Here is a tiny trained network, its code and every weight. The questions are about switching its units off for an input and a class, where a switched-off unit gives its printed mean instead of its output.

import numpy as np


def w(rows, s, z=0):
    codes = np.array(rows[::2]) - 128.0
    scale = np.full(codes.shape[1], s)
    scale[-1] = z or s
    return codes * scale


def norm(h):
    return h / np.sqrt((h * h).mean(-1, keepdims=True) + 1e-5)


def f(y):
    return y / 2 * (1 + np.tanh(0.7978845608 * (y + 0.044715 * y**3)))


def log_softmax(a):
    a = a - a.max(-1, keepdims=True)
    return a - np.log(np.exp(a).sum(-1, keepdims=True))


def net(x, mask):
    res = np.array(x, float).reshape(1, 7) / 4 @ E
    u = 0
    for l in range(3):
        y = f(norm(res) @ A[l][:, :-1].T + A[l][:, -1])
        res = res + np.where(mask[u : u + 9], y, B[l][:, -1]) @ B[l][:, :-1]
        u += 9
    return log_softmax(norm(res)[-1] @ U[:, :-1].T + U[:, -1])


A, B = {}, {}
E = w([
[101,195,62,223,102],'x0',
[146,121,113,21,189],'x1',
[157,213,46,97,83],'x2',
[76,3,81,96,138],'x3',
[166,191,233,107,134],'x4',
[247,96,145,163,126],'x5',
[144,94,104,161,241],'x6',
],0.0037)
A[0] = w([
[88,147,126,166,114,98],'0.n1',
[114,87,132,140,134,141],'0.n2',
[50,208,85,115,68,118],'0.n3',
[202,173,106,155,107,120],'0.n4',
[117,137,162,124,58,80],'0.n5',
[157,109,128,101,76,254],'0.n6',
[171,172,115,67,112,111],'0.n7',
[146,164,157,115,134,59],'0.n8',
[254,225,214,93,147,153],'0.n9',
],0.0074,0.003)
B[0] = w([
[121,137,92,133,140,134],'0.n1',
[108,173,194,150,111,136],'0.n2',
[3,195,26,128,85,187],'0.n3',
[228,150,200,101,133,160],'0.n4',
[93,183,92,128,170,135],'0.n5',
[112,243,154,188,91,178],'0.n6',
[156,62,143,218,179,153],'0.n7',
[189,123,125,61,178,128],'0.n8',
[213,78,227,161,127,255],'0.n9',
],0.0044,0.0055)
A[1] = w([
[87,138,254,32,114,253],'1.n1',
[124,125,75,137,125,106],'1.n2',
[75,220,104,147,115,105],'1.n3',
[110,89,111,139,155,130],'1.n4',
[130,107,138,56,222,166],'1.n5',
[115,102,165,62,102,84],'1.n6',
[102,186,142,86,45,133],'1.n7',
[192,96,99,74,254,145],'1.n8',
[151,183,138,37,103,137],'1.n9',
],0.0081,0.0027)
B[1] = w([
[164,78,136,151,133,253],'1.n1',
[144,157,156,126,90,136],'1.n2',
[96,154,64,108,127,199],'1.n3',
[108,140,141,50,154,138],'1.n4',
[125,184,96,121,2,194],'1.n5',
[162,86,187,105,103,134],'1.n6',
[119,89,75,146,196,176],'1.n7',
[67,187,93,137,83,219],'1.n8',
[127,58,172,167,183,153],'1.n9',
],0.0082,0.005)
A[2] = w([
[160,183,97,188,153,238],'2.n1',
[79,77,129,185,135,180],'2.n2',
[123,131,119,139,95,44],'2.n3',
[206,174,74,206,129,250],'2.n4',
[184,191,190,143,123,137],'2.n5',
[156,108,123,127,109,55],'2.n6',
[55,78,87,116,161,205],'2.n7',
[254,149,132,170,99,189],'2.n8',
[161,200,128,112,58,85],'2.n9',
],0.0079,0.0019)
B[2] = w([
[200,96,137,22,64,210],'2.n1',
[158,185,151,167,241,158],'2.n2',
[102,150,150,124,152,128],'2.n3',
[130,60,231,11,36,239],'2.n4',
[171,63,171,30,8,200],'2.n5',
[58,113,132,78,124,125],'2.n6',
[214,172,157,96,136,187],'2.n7',
[156,15,129,109,52,253],'2.n8',
[63,112,192,201,253,169],'2.n9',
],0.0052,0.0051)
U = w([
[188,60,206,97,62,214],'0',
[108,140,149,167,249,3],'1',
[48,217,14,92,98,178],'2',
],0.011,0.0028)

Each question gives the input, the list of numbers given to net, and the class t.
The units are the neurons (one row each of A and B). Each row of codes is followed by its name. A weight is (code - 128) times the scale printed after its matrix; where a second scale follows, it is the last column's (A, B and U).
mask holds one flag per neuron, layer by layer. A switched-off neuron (its flag False) gives its mean, the last column of its row in B, instead of its output. The means were averaged over made-up inputs and are rounded, as every weight is.
A unit's drop is (log p(t) with every unit on - log p(t) with that unit switched off) / (log p(t) with every unit on - log p(t) with every unit switched off).
The circuit of an input: a set's keep is (log p(t) with only the set's units on - log p(t) with every unit switched off) / (log p(t) with every unit on - log p(t) with every unit switched off). Starting from the 12 units with the biggest drops (on a tie, the unit counted first), units are removed one at a time, each time the one whose removal leaves the highest keep (on an exact tie, the one counted first), for as long as the keep stays at least 0.8.
circuit, biggest first: the units of the circuit, biggest drop first
k most important neurons: the k neurons with the biggest drops, biggest first
k most important neurons of layer l: the k neurons of layer l with the biggest drops, biggest first
drop of u: that unit's drop, to one decimal
input [1,-3,-2,-1,-6,-4,8], class 2: circuit, biggest first -> 0.n9
input [-5,-1,8,3,2,-2,-1], class 2: circuit, biggest first -> 0.n3, 1.n3, 0.n6
input [-1,8,2,6,5,-5,-7], class 1: 2 most important neurons -> 1.n7, 1.n9
input [6,-5,6,-5,-6,2,8], class 0: 4 most important neurons -> 2.n4, 1.n8, 0.n4, 2.n1
input [6,7,-3,-4,4,-6,-8], class 2: 2 most important neurons -> 0.n3, 1.n3
input [1,-1,-3,-5,-4,-1,5], class 2: 4 most important neurons -> 0.n9, 1.n1, 0.n6, 2.n8
input [2,-8,-7,6,4,-6,-3], class 1: 2 most important neurons of layer 1 -> 1.n5, 1.n8
input [-6,-7,0,-6,-8,-4,6], class 2: 3 most important neurons of layer 2 -> 2.n9, 2.n8, 2.n4
input [0,-7,-5,8,-2,4,-5], class 1: 2 most important neurons of layer 0 -> 0.n9, 0.n4
input [-4,-4,1,5,-7,4,-2], class 1: 3 most important neurons of layer 0 -> 0.n9, 0.n4, 0.n6
input [1,-8,-1,3,7,-5,7], class 1: 2 most important neurons of layer 1 -> 1.n8, 1.n5
input [-1,-3,-2,5,-5,-2,-1], class 1: 2 most important neurons of layer 2 -> 2.n2, 2.n4
input [-2,8,-4,2,-1,8,8], class 2: 2 most important neurons -> 1.n8, 0.n9
input [7,-8,-8,6,-4,-1,2], class 1: most important neuron of layer 2 -> 2.n2
input [-4,-4,-6,5,-3,-5,4], class 1: drop of 2.n8 -> 0.5
input [-4,-8,-2,6,-8,5,-5], class 1: drop of 2.n5 -> 0.6
input [3,-5,-5,0,-6,-5,-7], class 2: drop of 1.n8 -> 0.0
